Here is a tiny trained network, its code and every weight. The questions are about switching its units off for an input and a class, where a switched-off unit gives its printed mean instead of its output.

import numpy as np


def w(rows, s, z=0):
    codes = np.array(rows[::2]) - 128.0
    scale = np.full(codes.shape[1], s)
    scale[-1] = z or s
    return codes * scale


def norm(h):
    return h / np.sqrt((h * h).mean(-1, keepdims=True) + 1e-5)


def f(y):
    return y / 2 * (1 + np.tanh(0.7978845608 * (y + 0.044715 * y**3)))


def log_softmax(a):
    a = a - a.max(-1, keepdims=True)
    return a - np.log(np.exp(a).sum(-1, keepdims=True))


def net(x, mask):
    res = np.array(x, float).reshape(1, 4) / 4 @ E
    u = 0
    for l in range(3):
        y = f(norm(res) @ A[l][:, :-1].T + A[l][:, -1])
        res = res + np.where(mask[u : u + 4], y, B[l][:, -1]) @ B[l][:, :-1]
        u += 4
    return log_softmax(norm(res)[-1] @ U[:, :-1].T + U[:, -1])


A, B = {}, {}
E = w([
[250,134,149,117,183,187],'x0',
[39,216,96,45,204,232],'x1',
[103,169,245,162,140,166],'x2',
[168,124,160,95,65,153],'x3',
],0.0023)
A[0] = w([
[177,142,182,149,192,140,10],'0.n1',
[171,155,4,63,165,188,32],'0.n2',
[91,132,245,156,214,165,155],'0.n3',
[82,100,65,176,103,36,2],'0.n4',
],0.0038,0.0015)
B[0] = w([
[79,174,149,136,139,18,134],'0.n1',
[135,187,169,19,204,2,220],'0.n2',
[69,224,192,195,78,58,253],'0.n3',
[93,126,12,200,231,107,155],'0.n4',
],0.0037,0.0015)
A[1] = w([
[224,168,103,116,109,149,253],'1.n1',
[159,208,158,47,209,230,80],'1.n2',
[184,73,169,173,210,219,228],'1.n3',
[2,185,128,82,85,182,125],'1.n4',
],0.0033,0.0017)
B[1] = w([
[81,83,140,183,93,133,245],'1.n1',
[126,107,56,123,110,43,238],'1.n2',
[64,123,172,177,89,23,187],'1.n3',
[127,107,181,168,104,254,252],'1.n4',
],0.0045,0.0013)
A[2] = w([
[138,166,188,194,202,150,124],'2.n1',
[123,149,109,1,186,67,48],'2.n2',
[154,85,144,151,62,90,199],'2.n3',
[109,62,158,113,45,167,249],'2.n4',
],0.0055,0.0011)
B[2] = w([
[47,154,169,216,37,140,217],'2.n1',
[170,255,113,157,183,44,252],'2.n2',
[167,100,120,72,111,147,241],'2.n3',
[159,163,68,45,156,180,226],'2.n4',
],0.0052,0.0021)
U = w([
[94,25,14,188,157,29,167],'0',
[26,203,245,198,31,172,232],'1',
[189,60,213,189,91,55,18],'2',
[253,25,70,23,27,174,238],'3',
[61,154,79,38,150,242,120],'4',
[176,251,65,66,232,10,253],'5',
[147,83,137,136,215,223,3],'6',
],0.0037,0.0024)

Each question gives the input, the list of numbers given to net, and the class t.
The units are the neurons (one row each of A and B). Each row of codes is followed by its name. A weight is (code - 128) times the scale printed after its matrix; where a second scale follows, it is the last column's (A, B and U).
mask holds one flag per neuron, layer by layer. A switched-off neuron (its flag False) gives its mean, the last column of its row in B, instead of its output. The means were averaged over made-up inputs and are rounded, as every weight is.
A unit's drop is (log p(t) with every unit on - log p(t) with that unit switched off) / (log p(t) with every unit on - log p(t) with every unit switched off).
The circuit of an input: a set's keep is (log p(t) with only the set's units on - log p(t) with every unit switched off) / (log p(t) with every unit on - log p(t) with every unit switched off). Starting from all 12 units, units are removed one at a time, each time the one whose removal leaves the highest keep (on an exact tie, the one counted first), for as long as the keep stays at least 0.8.
circuit, biggest first: the units of the circuit, biggest drop first
top k neurons: the k neurons with the biggest drops, biggest first
top k neurons in layer l: the k neurons of layer l with the biggest drops, biggest first
drop of u: that unit's drop, to one decimal
input [-3,-8,1,0], class 3: circuit, biggest first => 2.n3, 2.n2, 0.n3
input [-1,-6,5,4], class 3: circuit, biggest first => 2.n3, 2.n4, 2.n2
input [4,1,2,-2], class 1: circuit, biggest first => 2.n1
input [-7,-5,5,2], class 3: top 2 neurons => 2.n3, 2.n4
input [-8,-8,5,6], class 3: top 2 neurons => 2.n4, 2.n3
input [-6,-6,-1,2], class 3: top 2 neurons in layer 1 => 1.n2, 1.n3
input [-5,-6,6,4], class 3: top 2 neurons in layer 2 => 2.n3, 2.n4
input [2,-2,3,7], class 3: top 3 neurons in layer 2 => 2.n4, 2.n3, 2.n2
input [-8,0,0,3], class 4: drop of 2.n4 => 0.2
input [3,1,3,-7], class 1: drop of 2.n1 => 0.1
input [-5,1,0,2], class 4: drop of 1.n1 => 0.0
input [-8,-6,-3,6], class 3: drop of 2.n2 => 0.1
